Below is a small trained network, with its code and all its weights. Each question gives an input and a target symbol and asks what happens when units are switched off, that is, made to give their printed mean instead of their output.

import numpy as np


def w(rows, s, z=0):
    codes = np.array(rows[::2]) - 128.0
    scale = np.full(codes.shape[1], s)
    scale[-1] = z or s
    return codes * scale


def norm(h):
    return h / np.sqrt((h * h).mean(-1, keepdims=True) + 1e-5)


def f(y):
    return np.maximum(y, 0)


def softmax(a):
    e = np.exp(a - a.max(-1, keepdims=True))
    return e / e.sum(-1, keepdims=True)


def log_softmax(a):
    a = a - a.max(-1, keepdims=True)
    return a - np.log(np.exp(a).sum(-1, keepdims=True))


def net(x, mask):
    ids = ['βγδηξπσψω'.index(c) for c in x.split()]
    T = len(ids)
    res = E[ids] + P[:T]
    u = 0
    for l in range(3):
        r = norm(res)
        for j in range(2):
            rows = slice(3 * j, 3 * j + 3)
            q, k, v = (r @ M[l][rows].T for M in (Q, K, V))
            z = softmax(np.where(np.tri(T) > 0, q @ k.T / 3**0.5, -1e9)) @ v
            o = O[l][rows]
            res = res + np.where(mask[u + j], z, o[:, -1]) @ o[:, :-1]
        u += 2
        y = f(norm(res) @ A[l][:, :-1].T + A[l][:, -1])
        res = res + np.where(mask[u : u + 4], y, B[l][:, -1]) @ B[l][:, :-1]
        u += 4
    return log_softmax(norm(res)[-1] @ U[:, :-1].T + U[:, -1])


Q, K, V, O, A, B = {}, {}, {}, {}, {}, {}
E = w([
[187,64,251,134],'β',
[93,146,98,183],'γ',
[129,254,167,69],'δ',
[110,179,139,191],'η',
[148,96,140,162],'ξ',
[191,153,216,129],'π',
[122,141,72,120],'σ',
[151,208,175,157],'ψ',
[33,115,131,78],'ω',
],0.0052)
P = w([
[254,70,49,244],'0',
[199,67,62,193],'1',
[167,56,68,165],'2',
[139,64,84,156],'3',
[117,72,87,140],'4',
[100,63,104,125],'5',
[79,66,103,115],'6',
[67,59,112,99],'7',
[54,65,120,86],'8',
[45,67,121,74],'9',
[31,71,123,65],'10',
[18,77,130,59],'11',
],0.00098)
Q[0] = w([
[89,151,20,105],'0.h1',
[52,166,129,241],'0.h1',
[175,254,168,77],'0.h1',
[193,171,176,40],'0.h2',
[141,28,127,53],'0.h2',
[80,139,28,106],'0.h2',
],0.0071)
K[0] = w([
[39,130,121,76],'0.h1',
[91,169,53,254],'0.h1',
[142,211,182,138],'0.h1',
[145,143,152,35],'0.h2',
[116,48,122,67],'0.h2',
[83,150,42,115],'0.h2',
],0.0082)
V[0] = w([
[73,64,81,151],'0.h1',
[172,104,225,140],'0.h1',
[200,72,145,35],'0.h1',
[116,148,252,94],'0.h2',
[231,143,156,43],'0.h2',
[196,46,73,43],'0.h2',
],0.0028)
O[0] = w([
[179,202,203,166,193],'0.h1',
[3,104,165,75,116],'0.h1',
[62,71,102,177,21],'0.h1',
[205,108,22,181,108],'0.h2',
[82,131,106,212,8],'0.h2',
[116,190,226,233,37],'0.h2',
],0.0026,0.0014)
A[0] = w([
[76,80,188,207,111],'0.n1',
[34,167,99,207,60],'0.n2',
[129,45,3,127,255],'0.n3',
[99,164,101,71,162],'0.n4',
],0.0034,0.00093)
B[0] = w([
[122,205,114,16,216],'0.n1',
[249,160,127,69,169],'0.n2',
[231,200,196,130,191],'0.n3',
[91,1,185,112,248],'0.n4',
],0.0025,0.0017)
Q[1] = w([
[29,111,101,209],'1.h1',
[44,111,94,195],'1.h1',
[2,166,83,121],'1.h1',
[142,107,158,147],'1.h2',
[111,185,139,137],'1.h2',
[162,71,217,153],'1.h2',
],0.0066)
K[1] = w([
[2,99,93,132],'1.h1',
[23,102,103,125],'1.h1',
[58,150,74,85],'1.h1',
[129,113,169,147],'1.h2',
[162,198,91,155],'1.h2',
[172,95,231,133],'1.h2',
],0.0069)
V[1] = w([
[3,29,153,139],'1.h1',
[36,74,70,122],'1.h1',
[106,160,138,94],'1.h1',
[50,70,73,112],'1.h2',
[82,94,220,38],'1.h2',
[140,29,177,134],'1.h2',
],0.0025)
O[1] = w([
[222,108,158,38,27],'1.h1',
[190,138,219,32,7],'1.h1',
[124,67,203,147,134],'1.h1',
[195,180,179,181,39],'1.h2',
[77,158,31,207,196],'1.h2',
[105,251,59,124,148],'1.h2',
],0.0021,0.0019)
A[1] = w([
[143,92,4,68,169],'1.n1',
[99,65,104,37,5],'1.n2',
[175,152,185,227,200],'1.n3',
[20,121,95,163,32],'1.n4',
],0.0035,0.0022)
B[1] = w([
[184,205,183,185,212],'1.n1',
[184,3,77,157,179],'1.n2',
[205,188,126,163,250],'1.n3',
[63,91,162,85,204],'1.n4',
],0.0041,0.0021)
Q[2] = w([
[194,109,139,160],'2.h1',
[115,116,156,59],'2.h1',
[178,112,130,189],'2.h1',
[5,92,150,146],'2.h2',
[113,158,69,105],'2.h2',
[34,159,93,94],'2.h2',
],0.011)
K[2] = w([
[186,122,164,145],'2.h1',
[75,107,178,104],'2.h1',
[204,147,139,158],'2.h1',
[53,78,190,169],'2.h2',
[79,140,92,108],'2.h2',
[7,138,134,133],'2.h2',
],0.012)
V[2] = w([
[185,48,76,147],'2.h1',
[227,237,55,118],'2.h1',
[88,179,37,127],'2.h1',
[147,251,195,130],'2.h2',
[39,139,15,163],'2.h2',
[68,226,51,47],'2.h2',
],0.0024)
O[2] = w([
[111,106,2,94,77],'2.h1',
[135,161,194,30,206],'2.h1',
[175,95,185,107,124],'2.h1',
[106,120,113,175,254],'2.h2',
[194,102,170,155,134],'2.h2',
[144,18,189,156,107],'2.h2',
],0.0031,0.00071)
A[2] = w([
[159,16,171,81,54],'2.n1',
[76,192,166,127,112],'2.n2',
[151,155,211,155,5],'2.n3',
[93,38,3,20,96],'2.n4',
],0.005,0.0027)
B[2] = w([
[170,210,58,142,182],'2.n1',
[126,59,98,105,232],'2.n2',
[117,150,52,116,184],'2.n3',
[100,95,1,53,254],'2.n4',
],0.0052,0.0028)
U = w([
[175,242,124,184,224],'β',
[65,94,1,60,133],'γ',
[62,64,210,216,253],'δ',
[142,103,145,128,27],'η',
[117,126,185,92,89],'ξ',
[138,111,208,79,125],'π',
[127,117,165,108,67],'σ',
[123,116,163,117,66],'ψ',
[130,112,164,113,57],'ω',
],0.0072,0.004)

Each question gives the input, a string of symbols that net reads in full, and the target symbol t.
The units are the heads (3 rows each of Q, K, V and O) and the neurons (one row each of A and B). Each row of codes is followed by its name. A weight is (code - 128) times the scale printed after its matrix; where a second scale follows, it is the last column's (O, A, B and U).
mask holds one flag per unit, layer by layer, with each layer's heads first. A switched-off unit (its flag False) gives its mean, the last column of its rows in O or B, instead of its output. The means were averaged over made-up inputs and are rounded, as every weight is.
A unit's drop is (log p(t) with every unit on - log p(t) with that unit switched off) / (log p(t) with every unit on - log p(t) with every unit switched off).
The circuit of an input: a set's keep is (log p(t) with only the set's units on - log p(t) with every unit switched off) / (log p(t) with every unit on - log p(t) with every unit switched off). Starting from the 12 units with the biggest drops (on a tie, the unit counted first), units are removed one at a time, each time the one whose removal leaves the highest keep (on an exact tie, the one counted first), for as long as the keep stays at least 0.8.
circuit, biggest first: the units of the circuit, biggest drop first
top k neurons: the k neurons with the biggest drops, biggest first
which heads matter: for each layer, one digit per head in row order, 1 if its drop is at least 0.15 and else 0, layers parted by /
drop of u: that unit's drop, to one decimal
input π ω π π ψ ξ ψ, target γ: circuit, biggest first	0.h1
input ω ξ η η η, target δ: top 2 neurons	1.n4, 2.n4
input ω γ β ω ω ω π ω β, target γ: which heads matter	11 / 01 / 11
input γ ω γ ω ω ω β β ξ ξ σ, target β: circuit, biggest first	1.n1, 2.n4
input π π ξ σ ω σ ω σ ξ σ, target δ: top 2 neurons	1.n4, 2.n4
input γ ω π ξ ω δ β ω ω π π, target δ: which heads matter	11 / 11 / 10
input ξ ψ ξ ξ ξ δ η ω σ, target β: top 2 neurons	2.n4, 0.n3
input β δ ω ω δ, target γ: circuit, biggest first	2.h1, 2.n2, 0.h1, 1.n3
input ξ η η π ω ω σ ξ ξ γ η π, target γ: circuit, biggest first	0.h1, 2.n3
input δ ω π η σ η π σ γ π ξ, target β: which heads matter	10 / 00 / 00
input ω γ ω γ π γ β ω ω ω ω γ, target δ: top 2 neurons	0.n2, 2.n4
input η ω γ π η ω ω γ η, target δ: top 4 neurons	0.n3, 1.n4, 2.n4, 1.n1
input ω η η η ω σ γ β ω ξ η β, target γ: top 3 neurons	1.n1, 2.n3, 0.n1
input ξ δ ω σ γ ω β η γ ω ω π, target β: top 3 neurons	1.n3, 2.n4, 2.n3
input η ω ω δ, target γ: top 2 neurons	2.n2, 1.n3
input ξ ω ω ξ γ β ω ω σ ω ω π, target β: top 4 neurons	1.n3, 2.n4, 0.n4, 2.n3
input ξ ξ σ β ψ ξ ω ω ω η γ ψ, target γ: top 4 neurons	2.n2, 2.n3, 0.n3, 1.n1
input ω ξ β, target β: top 2 neurons	1.n3, 2.n4
input ψ ψ η ξ ψ, target δ: top 3 neurons	0.n3, 1.n4, 2.n4
input η ξ ψ ω ξ σ ω ξ, target δ: top 2 neurons	0.n1, 1.n4
input ω ψ ω ω ω γ ω ξ ψ ω π π, target γ: top 2 neurons	0.n3, 2.n2
input ω β β δ ω ξ γ γ ω ω γ, target δ: top 3 neurons	0.n2, 1.n4, 1.n3
input γ ψ ξ π η π ω β ω ω ω π, target δ: drop of 1.h1	0.8
input η π ω ω γ, target β: drop of 2.n4	0.3
input π γ ξ, target β: drop of 0.n1	0.0
input ξ ω ω ξ ξ, target δ: drop of 1.n2	0.6
